Each row is followed by its class.
28  23  -14  -27  4  37  -5  9  5  -5  -12  -6  15  10  -14  35  31  0  -17  46  -15  -5  -14  -10  26  5  33  18  41  4  6  47  -17  -6  18  13  -37 => z_78
2  18  -19  -5  -16  -17  -27  0  37  2  2  -3  41  24  31  22  16  -50  -14  3  -18  -5  -9  14  35  11  12  25  31  21  15  21  31  -46  4  -9  -4 => z_88
-22  -8  -55  -11  12  85  -7  13  -33  0  -13  -29  -11  -20  -37  2  9  25  10  8  -38  9  7  -25  -43  36  2  -13  4  1  10  3  -4  12  38  -12  -18 => z_61
9  8  -13  10  4  -6  1  17  -4  1  -4  8  33  7  -23  10  9  -15  12  11  5  -2  4  33  -5  23  3  69  2  15  -18  -13  11  -23  28  -35  18 => z_840
15  8  4  -23  -18  8  -18  10  -37  16  29  3  10  -41  -23  -23  -37  -7  27  -27  -30  31  8  -37  -27  29  6  26  -13  22  -2  -2  -4  8  1  1  2 => z_692
-40  0  -16  24  -1  10  4  -11  19  -7  19  -2  -41  -30  -18  -2  -40  16  -9  -19  18  -17  8  -1  14  -22  13  -23  16  -14  5  3  -52  5  -14  15  -17 => z_731
-10  4  -35  10  16  34  0  -9  -10  33  18  13  10  -27  -12  -1  -30  -24  16  -8  -10  -18  5  19  5  2  -4  10  -23  4  23  7  -21  17  -10  -9  -13 => z_339
9  4  27  0  26  -45  6  30  19  20  -47  30  29  37  31  -30  9  3  -26  21  -1  -25  1  1  -5  5  -14  -45  -41  -11  -35  -33  22  -3  14  4  -1 => z_882
-34  -31  -82  -40  28  43  -34  -14  26  15  5  -59  22  -15  16  -27  -52  -24  13  17  9  53  -32  4  3  27  5  -14  8  -10  -21  -14  -32  -30  4  -78  11 => z_938
-9  -9  -3  -24  -23  -28  -33  2  7  9  -13  -3  56  21  11  2  0  16  0  -3  -8  -25  -5  10  -4  27  -25  47  -17  10  -11  -6  9  -36  -10  -31  39 => z_61
18  17  -7  17  -2  -32  2  13  9  15  -5  13  4  -3  7  -17  9  -2  15  14  21  7  -12  47  20  -12  17  1  -5  0  -22  -44  9  10  16  -9  -10 => z_778
-5  -6  -13  0  -8  -8  -3  1  -1  -19  21  2  29  14  5  24  15  -7  -12  -6  1  5  -8  18  34  11  -5  23  21  6  -10  13  19  -13  10  11  10 => z_960
2  -31  6  -11  4  -15  12  11  22  17  -24  5  -33  22  13  -15  -25  9  -11  24  -11  -17  -9  -67  -28  17  -1  -25  -53  14  -24  -36  -114  -14  3  -65  -3 => z_333
-2  3  3  48  -29  -23  -5  -25  7  36  25  34  0  -35  4  -32  -16  -10  13  -34  20  -17  -10  43  19  -16  -9  -1  1  -4  14  -19  -5  9  -11  23  3 => z_333
16  35  -7  13  -17  -16  -14  15  -17  5  9  30  28  24  -21  -39  20  10  31  -11  -18  26  -9  36  6  12  -2  57  19  3  -16  -14  -14  15  -32  14  -27 => z_61
14  1  -1  -5  5  -22  -11  17  9  0  -15  -5  -10  5  -4  -20  -22  26  8  34  14  -11  -8  18  -11  -15  -2  -3  -6  6  -7  -4  -34  13  0  -27  -4 => z_840
-3  6  -9  9  31  59  3  10  -5  -1  -12  8  24  -3  -7  -3  -13  -37  1  8  -34  17  -24  6  26  15  13  -16  -3  0  9  18  -12  8  9  7  -40 => z_882
-15  21  3  21  -11  18  3  -1  1  3  6  27  -4  10  -20  20  35  -16  22  -6  -57  3  1  4  2  24  20  29  17  2  3  7  -1  -3  -10  3  -19 => z_61
7  5  34  -5  -35  -93  -4  25  23  25  -3  26  13  5  10  7  14  -1  13  -2  -4  -10  -20  10  5  6  -20  -11  -18  -17  -1  1  -3  -14  31  -3  22 => z_882
14  19  -30  -4  -12  -29  -4  -27  8  -19  49  25  -3  -25  3  4  -6  4  33  12  24  10  -19  16  48  -21  9  34  28  20  -3  -12  -16  4  -7  11  -14 => z_960
2  15  6  -1  -2  -49  -12  11  7  6  8  29  10  -22  -14  -20  -2  13  34  -3  -2  -19  -25  30  -6  -6  7  34  -26  -5  5  1  -8  -16  2  -2  7 => z_882
16  -12  -29  -28  14  86  17  -6  -13  -19  20  -31  21  0  -2  26  -33  -46  -6  1  -16  -11  -13  -41  42  14  -17  -32  28  2  18  3  -35  29  13  2  -18 => z_333
-15  6  8  1  -7  -36  13  -2  36  -13  6  12  -5  2  14  8  -21  -13  -15  4  1  19  -7  -21  29  -32  2  -22  -16  2  -18  -24  -7  -12  -5  -5  -11 => z_778
9  17  6  3  -4  -28  -19  14  24  -7  24  38  34  -9  9  -20  -18  -31  23  -2  -1  -14  -6  28  16  -4  21  63  11  37  -3  -4  30  -16  -12  -2  -4 => z_778
6  -30  -17  -54  11  2  1  13  -18  -2  4  -33  -9  21  15  -27  -8  27  -29  29  17  2  11  -67  -14  26  -6  -37  19  9  -13  -21  -35  -6  18  -9  9 => z_78
13  9  0  7  1  -18  1  -10  11  -7  -14  12  -4  -26  25  -24  3  23  -12  21  24  10  -18  -17  21  -20  15  -19  -19  1  -22  -25  -26  10  -16  2  -22 => z_692
0  -8  -7  44  7  35  -6  -2  25  -1  0  7  -3  -6  16  -7  -12  -41  -12  -7  5  35  -5  15  32  -6  42  2  7  31  -16  -8  -3  17  6  -20  -23 => z_333
-6  9  -7  -10  7  26  -2  2  -25  18  15  2  32  -2  -34  13  -29  -35  12  9  -17  -11  2  17  21  12  -23  0  5  3  29  18  13  2  7  -9  -7 => z_339
-5  31  12  17  -8  -16  17  23  24  9  -27  38  17  36  -14  24  16  -8  9  -24  -22  22  19  31  4  12  3  30  -6  -3  -36  -19  -10  -15  13  4  -25 => z_211
0  7  1  2  -18  -7  -20  37  9  -5  -13  4  13  8  -33  18  -8  17  3  14  3  10  -11  38  15  -1  13  12  -6  0  -21  5  2  1  37  -26  -3 => z_333
7  1  -13  28  -5  -30  -12  5  -3  15  -12  -1  17  39  19  -21  5  -8  -27  -15  7  -28  11  12  -16  10  6  12  -7  16  -10  -22  -2  -14  -12  -19  15 => z_88
12  10  19  -1  -28  -36  18  -11  17  -2  4  -6  15  -29  20  -8  5  -15  25  -15  31  23  -9  19  25  13  -1  37  27  9  -17  -37  -19  -24  17  13  5 => z_840
-16  -29  -13  -5  -14  2  -17  -6  35  8  5  -5  23  -22  22  -15  -36  -6  10  -21  28  -13  -9  2  16  5  8  24  -14  11  -13  -18  -27  -10  -5  -27  23 => z_333
36  25  8  -14  -39  24  17  31  -9  14  -39  15  19  30  -25  18  38  -2  -9  31  -44  6  -25  -12  26  8  -13  5  18  -18  -2  19  -56  0  34  28  -40 => z_938
7  25  18  5  19  1  -9  -10  1  1  6  -1  -3  -17  -13  -15  -9  -28  22  -6  9  49  -13  46  24  8  30  8  26  -1  -22  -5  12  -3  -14  2  -26 => z_731
-25  6  -11  19  14  24  -24  -7  16  13  0  34  6  -6  -28  4  -20  -11  8  14  -10  -8  2  18  9  6  6  7  2  0  8  19  14  -17  -8  -15  -12 => z_731
2  12  2  15  -21  -14  -5  17  -22  7  28  30  17  0  -25  -2  -16  -3  9  -34  -42  6  8  0  -13  9  -22  -5  -18  3  23  1  38  4  21  31  9 => z_882
-38  -56  -32  -50  63  27  -1  1  -9  -9  6  -4  22  -5  27  -58  -15  -1  20  2  28  -81  32  -24  -32  28  -13  55  -12  49  -12  -39  3  -31  11  -31  45 => z_960
8  14  -6  44  -10  -17  -7  -12  -17  -1  37  9  -8  -36  -29  -21  -16  -14  30  0  23  5  -22  59  29  -31  24  6  20  11  32  -2  22  26  -11  -1  -12 => z_339
-4  4  17  28  -17  -56  5  0  38  18  10  26  -21  -7  26  -7  23  0  -6  -11  -3  12  9  10  -14  0  -1  -21  5  -17  -9  1  23  1  -8  20  9 => z_840
12  -33  26  0  18  19  3  -55  -43  -40  -35  -102  19  26  8  -34  -13  25  -34  -36  56  13  -29  -2  9  -30  21  -34  -25  -24  -21  -40  12  15  -76  -9  43 => z_88
0  28  -27  -14  0  -58  -4  12  34  -5  -2  58  -19  0  11  6  39  27  -6  36  -4  -21  7  -36  -26  9  12  18  -15  2  -25  -9  -11  -39  6  -6  -14 => z_88
6  -13  -7  -7  -10  -4  -5  -1  0  -2  31  18  -6  -18  9  -6  19  3  36  -27  -10  0  0  2  -6  -10  -5  0  -2  4  6  10  34  44  -1  31  8 => z_960
-2  22  -57  -7  45  55  10  2  23  14  -14  -5  -4  -5  -5  29  7  -39  -16  31  -41  13  -7  -5  16  -19  18  -3  -29  4  6  11  -18  -12  23  -26  -46 => z_778
45  14  -11  -23  -17  15  -19  53  -19  1  -4  25  17  5  -43  18  0  16  8  0  -56  -10  5  -8  -35  21  33  41  -20  14  1  14  24  1  28  0  -7 => z_211
-1  2  -12  -15  12  -26  -15  20  7  -12  17  2  14  5  -14  -18  -12  -18  28  5  20  -15  0  32  18  -11  4  36  9  19  -5  -31  20  -13  24  -31  17 => z_731
6  18  -33  32  -3  -2  -16  -22  -2  -2  20  16  -23  5  -4  22  18  -3  -12  -8  -18  8  1  13  7  -32  27  11  -19  8  15  18  8  13  -23  -5  -4 => z_88
-41  17  20  20  0  -12  9  -28  16  31  -19  22  -2  17  16  15  5  -5  -14  -14  -12  6  34  13  26  -7  -14  -4  -7  0  -28  -17  -3  -1  -18  9  -5 => z_61
-13  5  35  11  -21  -80  3  33  21  -7  10  29  24  40  17  7  17  -12  1  -21  -29  -16  -12  39  23  0  -25  -15  -17  -12  5  -12  31  -22  22  12  25 => z_882
20  7  -10  -15  17  26  -3  2  -37  -7  23  -2  12  0  -37  -24  -8  -20  32  12  4  26  -13  0  16  11  12  42  40  22  -7  10  -13  19  -4  0  -25 => z_960
2  17  -12  -32  -2  62  -10  49  -32  1  9  -17  15  -15  -65  2  -30  -11  17  5  -51  15  -3  -3  -6  23  24  18  18  3  15  31  10  3  31  15  -34 => z_778
51  36  8  -16  -29  -51  -12  27  -21  20  30  32  21  -15  -27  -25  -13  8  20  12  6  -19  -7  13  -3  -4  30  31  24  12  -18  -25  17  11  17  25  -7 => z_78
-12  11  -27  -5  -22  -30  -32  0  42  1  -8  -13  34  -16  17  -3  1  -2  7  -9  30  -7  -1  13  -2  6  26  23  20  7  -14  -9  54  -34  11  -9  15 => z_88
10  6  20  9  15  9  -11  5  23  -4  -22  -9  34  45  26  -1  -20  -35  -16  27  -9  12  -19  32  51  2  9  -18  6  19  3  15  -17  4  -36  -24  -33 => z_339
2  -7  -2  21  -9  21  -2  3  -1  2  5  17  24  15  -12  0  -8  -2  -2  6  -15  -31  4  -2  -9  19  -22  1  19  -4  21  18  9  7  -15  8  7 => z_840
29  8  23  25  -11  2  6  0  -22  17  -3  24  -11  23  -19  3  -1  -2  -19  21  -35  13  7  -16  -11  13  -10  -14  0  5  10  14  -15  11  -10  6  -13 => z_840
25  9  -1  14  -1  14  -32  24  2  -25  10  15  41  23  -25  -9  7  -8  6  -13  -48  -5  -2  1  -47  18  16  53  0  30  19  34  80  -13  -23  -1  5 => z_778
-8  -11  -28  -36  3  6  -4  3  -35  16  10  -40  19  17  -16  -22  -13  15  5  -23  -16  -12  7  -10  -13  6  -24  1  -21  -20  -6  -35  -9  14  -14  -14  32 => z_61
-14  -18  2  -17  21  34  6  14  -22  -20  12  -6  10  3  -4  1  -18  -18  10  4  -1  8  -5  -9  34  23  -2  -11  16  5  5  7  -16  19  20  1  0 => z_882
31  10  -46  -21  -12  42  3  -17  -40  25  8  -38  24  -38  -32  -13  -8  -22  34  -19  14  -33  -15  -21  -12  15  9  17  19  -14  18  -20  -16  18  9  8  2 => z_88
15  21  -27  -6  -9  -11  -30  6  -3  12  -27  -21  14  29  -4  4  -2  8  -17  19  -1  19  0  12  -5  4  2  3  -1  17  -3  5  1  -20  14  -25  -12 => z_88
-8  -11  -18  37  20  -8  -1  -9  20  26  0  5  -38  -9  19  -25  18  -12  5  1  10  33  -13  21  -13  -7  15  -32  -12  -12  -6  2  -21  27  -17  -24  -16 => z_778
1  10  9  19  -11  -9  14  -8  30  4  8  16  -10  10  2  -1  -2  -17  28  -3  23  16  -9  13  43  -13  0  -8  24  -7  -16  -18  -46  33  -11  -4  -21 => z_333
-25  -28  -34  -4  7  65  -14  -7  13  -6  28  -24  -18  -24  14  13  -28  -5  8  -37  -25  30  11  -21  -29  44  3  -36  5  3  5  18  -3  17  3  -7  1 => z_333
26  20  -12  -15  25  -12  12  47  -7  -5  18  -3  18  35  -7  -8  14  -36  -13  14  -29  -27  9  5  7  7  10  7  13  8  9  -2  17  9  8  -3  -13 => z_339
1  -5  -31  -18  -9  -3  -37  29  27  4  -5  11  39  -7  15  7  3  4  3  -3  -30  26  -12  17  -19  28  7  38  -42  14  -6  12  29  -38  17  -22  5 => z_778
-1  6  -2  18  30  16  9  42  -6  -3  -15  4  -6  9  -15  -5  30  -12  3  2  -20  -24  15  -5  -33  10  25  4  -6  3  -18  4  10  34  22  -21  -7 => z_692
19  4  -4  34  7  5  12  19  -13  8  31  30  -28  -7  -12  -33  27  -33  34  -16  -40  0  -16  5  -28  9  23  -6  23  10  7  7  -5  40  2  23  -37 => z_960
-3  -25  -44  -3  -1  19  -16  -25  -7  -4  0  -14  3  -39  -14  -34  -11  49  17  -16  56  3  -4  -10  -32  -1  -23  41  -24  10  0  -16  -29  -6  3  -24  23 => z_333
23  13  13  8  -9  -28  -4  11  -12  -8  27  17  -31  3  -14  -12  -1  14  9  -6  -27  12  -3  -19  -8  -20  3  -23  0  2  26  24  -2  37  -8  27  -10 => z_882
-5  16  -23  -5  -4  -31  -9  -19  28  27  17  39  24  -21  23  -1  3  -8  -9  -10  2  -9  18  2  2  -4  -23  35  -21  8  1  -4  33  -35  -6  16  10 => z_778
44  19  23  -35  -8  -5  7  29  -3  4  -32  -14  15  10  -17  3  24  -1  3  -18  -46  16  -23  1  -18  5  23  14  -23  -15  -8  6  -9  -14  5  17  -22 => z_211
-2  19  10  19  -12  -30  -7  -19  3  0  26  21  14  -42  6  8  16  -21  33  -3  13  -14  -18  43  33  10  11  28  28  4  7  1  21  -8  3  -1  9 => z_692
-11  -16  -19  5  2  -12  6  -26  -1  -1  7  -16  -2  -15  18  -19  -20  20  10  3  40  -37  -13  34  6  -10  -9  -60  14  -34  -25  -57  21  23  1  -6  39 => z_938
-19  5  13  -10  -9  -30  -11  29  -8  -9  -31  -9  36  5  -25  -24  0  52  1  -3  21  5  -11  41  -35  31  5  27  -4  -1  -43  -27  6  -56  32  -3  4 => z_78
0  -12  7  -40  -28  -80  -25  44  14  55  -45  3  29  -22  0  -18  -38  36  -23  30  39  -56  19  -65  -63  31  -35  -1  -33  7  -41  -4  -32  -27  51  -54  37 => z_692
-22  -19  3  11  1  25  1  -17  -20  -9  -18  -40  7  20  -3  19  20  2  -4  -3  -8  13  -13  21  20  22  12  -5  4  -9  -12  -16  -2  -2  -6  -32  19 => z_61
38  5  -18  -27  -14  -28  -4  5  15  18  4  -4  26  11  28  14  13  0  -23  29  11  -39  -13  -19  14  13  10  -16  25  -7  -9  -8  -11  -4  14  3  6 => z_78
-32  -27  14  -1  2  53  4  -38  -25  -27  17  -10  39  -15  4  4  -13  -34  7  -15  10  -8  -13  -9  43  30  -13  19  48  9  3  5  0  0  -30  6  12 => z_61
-3  11  1  17  -4  -13  -5  9  -2  20  -6  20  27  16  -10  16  17  -9  2  -7  -19  3  -8  43  -9  1  -5  0  -18  0  -11  -5  28  -9  28  -6  1 => z_78
8  -18  3  -6  5  14  3  1  11  -22  -5  -11  6  13  22  6  -19  -23  -8  7  16  8  -10  -5  35  3  8  -29  38  14  -4  -6  -16  12  4  -12  -12 => z_211
21  14  -4  4  -10  -27  -11  23  2  37  2  -7  -24  4  -21  -10  -25  -15  14  -20  -33  30  -5  19  -25  -11  19  -22  -10  -2  0  0  -16  18  9  -20  -19 => z_211
